Below are the code and all the weights of a small trained network. Each question names an input and a target symbol and asks about switching units off, where a switched-off unit gives its printed mean instead of its output.

import numpy as np


def w(rows, s, z=0):
    codes = np.array(rows[::2]) - 128.0
    scale = np.full(codes.shape[1], s)
    scale[-1] = z or s
    return codes * scale


def f(y):
    return y / 2 * (1 + np.tanh(0.7978845608 * (y + 0.044715 * y**3)))


def softmax(a):
    e = np.exp(a - a.max(-1, keepdims=True))
    return e / e.sum(-1, keepdims=True)


def log_softmax(a):
    a = a - a.max(-1, keepdims=True)
    return a - np.log(np.exp(a).sum(-1, keepdims=True))


def net(x, mask):
    ids = ['ΓΔΞΠΣΩαβεμτψ'.index(c) for c in x.split()]
    T = len(ids)
    res = E[ids] + P[:T]
    r = res
    for j in range(2):
        rows = slice(3 * j, 3 * j + 3)
        q, k, v = (r @ M[0][rows].T for M in (Q, K, V))
        z = softmax(np.where(np.tri(T) > 0, q @ k.T / 3**0.5, -1e9)) @ v
        o = O[0][rows]
        res = res + np.where(mask[j], z, o[:, -1]) @ o[:, :-1]
    y = f(res @ A[0][:, :-1].T + A[0][:, -1])
    res = res + np.where(mask[2:26], y, B[0][:, -1]) @ B[0][:, :-1]
    return log_softmax(res[-1] @ U[:, :-1].T + U[:, -1])


Q, K, V, O, A, B = {}, {}, {}, {}, {}, {}
E = w([
[106,109,95,138,185,62],'Γ',
[72,138,142,155,128,169],'Δ',
[107,97,82,161,130,165],'Ξ',
[79,107,127,175,138,180],'Π',
[77,108,130,171,180,177],'Σ',
[102,96,78,154,179,191],'Ω',
[51,145,201,122,128,55],'α',
[135,37,29,174,51,156],'β',
[111,98,110,122,20,30],'ε',
[127,106,25,89,24,166],'μ',
[94,133,118,2,153,127],'τ',
[29,172,163,101,74,192],'ψ',
],0.018)
P = w([
[154,86,192,119,126,204],'0',
[112,202,71,161,117,164],'1',
[138,64,162,114,132,188],'2',
[87,182,74,153,115,151],'3',
[115,46,165,107,133,176],'4',
[65,171,69,146,115,141],'5',
[98,30,165,97,132,168],'6',
[44,165,60,140,113,133],'7',
[81,15,162,88,132,158],'8',
[20,163,52,129,115,128],'9',
[63,4,165,79,134,147],'10',
[22,168,51,118,114,101],'11',
],0.016)
Q[0] = w([
[159,167,103,175,103,132],'head 1',
[180,178,129,108,159,93],'head 1',
[171,75,167,110,105,127],'head 1',
[116,43,181,94,113,158],'head 2',
[132,135,103,105,112,146],'head 2',
[6,102,91,152,116,150],'head 2',
],0.022)
K[0] = w([
[248,202,162,126,107,74],'head 1',
[251,186,149,179,172,206],'head 1',
[84,112,104,40,93,192],'head 1',
[11,74,105,102,70,209],'head 2',
[107,169,168,73,133,119],'head 2',
[27,70,94,62,148,22],'head 2',
],0.011)
V[0] = w([
[112,76,168,227,76,10],'head 1',
[32,96,88,178,102,254],'head 1',
[180,227,155,96,39,135],'head 1',
[107,93,138,225,17,113],'head 2',
[67,191,203,68,71,160],'head 2',
[199,129,61,25,50,144],'head 2',
],0.0088)
O[0] = w([
[169,145,120,125,163,101,146],'head 1',
[146,160,137,117,82,191,250],'head 1',
[110,136,146,97,109,85,84],'head 1',
[188,187,153,116,103,119,158],'head 2',
[123,114,188,91,129,74,194],'head 2',
[106,137,84,7,152,167,138],'head 2',
],0.017,0.013)
A[0] = w([
[226,75,134,149,180,137,188],'neuron 1',
[122,58,200,104,134,203,142],'neuron 2',
[108,248,38,157,159,133,142],'neuron 3',
[153,30,65,121,161,156,136],'neuron 4',
[144,71,72,132,77,89,204],'neuron 5',
[93,252,53,140,139,108,130],'neuron 6',
[168,114,160,183,96,162,39],'neuron 7',
[103,204,53,116,116,92,138],'neuron 8',
[183,62,147,89,80,92,157],'neuron 9',
[66,155,39,204,168,150,99],'neuron 10',
[33,146,105,192,166,62,175],'neuron 11',
[119,48,172,146,173,109,166],'neuron 12',
[22,191,119,68,158,141,64],'neuron 13',
[158,193,54,127,32,57,129],'neuron 14',
[31,211,200,215,186,131,134],'neuron 15',
[129,39,155,96,152,156,50],'neuron 16',
[226,87,179,111,183,119,133],'neuron 17',
[141,112,163,159,158,206,118],'neuron 18',
[8,159,2,140,147,65,141],'neuron 19',
[141,153,219,49,184,84,129],'neuron 20',
[208,243,91,169,100,133,2],'neuron 21',
[131,190,78,56,56,167,56],'neuron 22',
[46,117,127,124,24,145,126],'neuron 23',
[49,102,68,69,107,140,197],'neuron 24',
],0.0088,0.008)
B[0] = w([
[121,125,196,162,108,161,153],'neuron 1',
[148,148,85,112,114,88,254],'neuron 2',
[138,117,137,112,105,77,182],'neuron 3',
[141,156,165,144,132,107,166],'neuron 4',
[107,157,119,147,170,96,147],'neuron 5',
[132,96,178,137,132,79,178],'neuron 6',
[120,106,139,142,128,74,173],'neuron 7',
[175,108,148,123,112,136,169],'neuron 8',
[93,155,129,132,107,131,168],'neuron 9',
[162,109,134,6,123,137,167],'neuron 10',
[122,80,79,119,108,173,161],'neuron 11',
[70,158,145,110,150,114,149],'neuron 12',
[166,140,120,164,130,116,204],'neuron 13',
[167,115,143,150,182,171,187],'neuron 14',
[160,143,113,173,151,115,188],'neuron 15',
[137,97,180,181,58,136,162],'neuron 16',
[124,159,175,123,102,156,145],'neuron 17',
[105,131,104,119,131,84,195],'neuron 18',
[111,171,147,109,110,198,174],'neuron 19',
[119,101,68,133,128,172,190],'neuron 20',
[71,139,110,131,83,118,178],'neuron 21',
[71,114,148,140,157,130,254],'neuron 22',
[162,100,142,106,167,130,244],'neuron 23',
[134,137,103,145,144,95,237],'neuron 24',
],0.011,0.017)
U = w([
[255,35,60,113,72,171,133],'Γ',
[68,175,177,141,103,119,105],'Δ',
[99,90,181,58,29,129,2],'Ξ',
[65,240,63,128,20,123,80],'Π',
[171,210,29,127,17,77,71],'Σ',
[65,63,61,96,110,27,117],'Ω',
[185,89,69,192,138,154,251],'α',
[112,98,104,133,76,165,115],'β',
[231,217,134,68,126,28,138],'ε',
[134,47,172,119,168,173,98],'μ',
[113,200,34,98,172,140,255],'τ',
[178,226,175,116,104,220,103],'ψ',
],0.0068,0.0043)

Each question gives the input, a string of symbols that net reads in full, and the target symbol t.
The units are the heads (3 rows each of Q, K, V and O) and the neurons (one row each of A and B). Each row of codes is followed by its name. A weight is (code - 128) times the scale printed after its matrix; where a second scale follows, it is the last column's (O, A, B and U).
mask holds one flag per unit, heads first, then neurons. A switched-off unit (its flag False) gives its mean, the last column of its rows in O or B, instead of its output. The means were averaged over made-up inputs and are rounded, as every weight is.
A unit's drop is (log p(t) with every unit on - log p(t) with that unit switched off) / (log p(t) with every unit on - log p(t) with every unit switched off).
The circuit of an input: a set's keep is (log p(t) with only the set's units on - log p(t) with every unit switched off) / (log p(t) with every unit on - log p(t) with every unit switched off). Starting from the 12 units with the biggest drops (on a tie, the unit counted first), units are removed one at a time, each time the one whose removal leaves the highest keep (on an exact tie, the one counted first), for as long as the keep stays at least 0.8.
circuit, biggest first: the units of the circuit, biggest drop first
unit that matters most: the unit with the biggest drop
top k neurons: the k neurons with the biggest drops, biggest first
heads that matter: for each layer, one digit per head in row order, 1 if its drop is at least 0.15 and else 0, layers parted by /
input Ξ α β β, target α: circuit, biggest first => (head 2; neuron 14)
input ψ Π α Ξ Σ μ Σ Σ ψ Σ Σ Π, target α: top 2 neurons => (neuron 15; neuron 2)
input β α Γ μ ε τ τ Σ ε Σ Γ, target ψ: heads that matter => 11
input ε μ α Π Π μ Δ ε Γ Σ Ω, target Γ: unit that matters most => head 1
input ψ Π ψ ψ Ξ μ Ξ Ω Σ Π α ε, target ε: heads that matter => 11
input Ξ τ Ω Γ Π ψ, target Γ: circuit, biggest first => (head 2; neuron 10; head 1; neuron 11)
input ψ α Ξ Σ β Γ ψ Δ Δ μ, target Γ: circuit, biggest first => (head 2; neuron 10)
input μ μ α Σ Σ Σ Π Δ Σ β Ω τ, target τ: heads that matter => 01
input ε Σ Ω Π Σ β β β, target ε: circuit, biggest first => (head 1; head 2)
input α ψ β Ω Σ Ξ, target α: top 2 neurons => (neuron 11; neuron 15)
input Δ Σ ε Σ Δ β μ Σ α μ Π, target τ: heads that matter => 01
input τ τ μ Δ Γ, target τ: heads that matter => 01
input τ Π τ Π τ Ξ ψ ε μ α Ω Σ, target α: circuit, biggest first => (head 2; neuron 15; neuron 11)
input Ξ Ξ ε Δ, target ε: top 2 neurons => (neuron 3; neuron 6)
input ψ Σ τ α τ, target Ω: circuit, biggest first => (head 1; neuron 2; head 2)
input Π Σ β, target Π: top 2 neurons => (neuron 21; neuron 22)
input α Γ Γ α ε ε μ α β τ Σ, target Ω: heads that matter => 01
input ε τ τ Ξ Ω Ω Σ β β Ξ Σ, target Π: heads that matter => 11
input ε Π Ω Ω, target ε: circuit, biggest first => (head 1)
input Γ ψ ε τ α μ, target α: circuit, biggest first => (head 2; neuron 14)
input Σ Δ Δ Π Π Γ μ μ Σ Π, target Γ: circuit, biggest first => (neuron 10; head 2; neuron 11)
input β ψ μ, target Ξ: heads that matter => 11
input μ α Σ τ τ Σ, target τ: heads that matter => 01
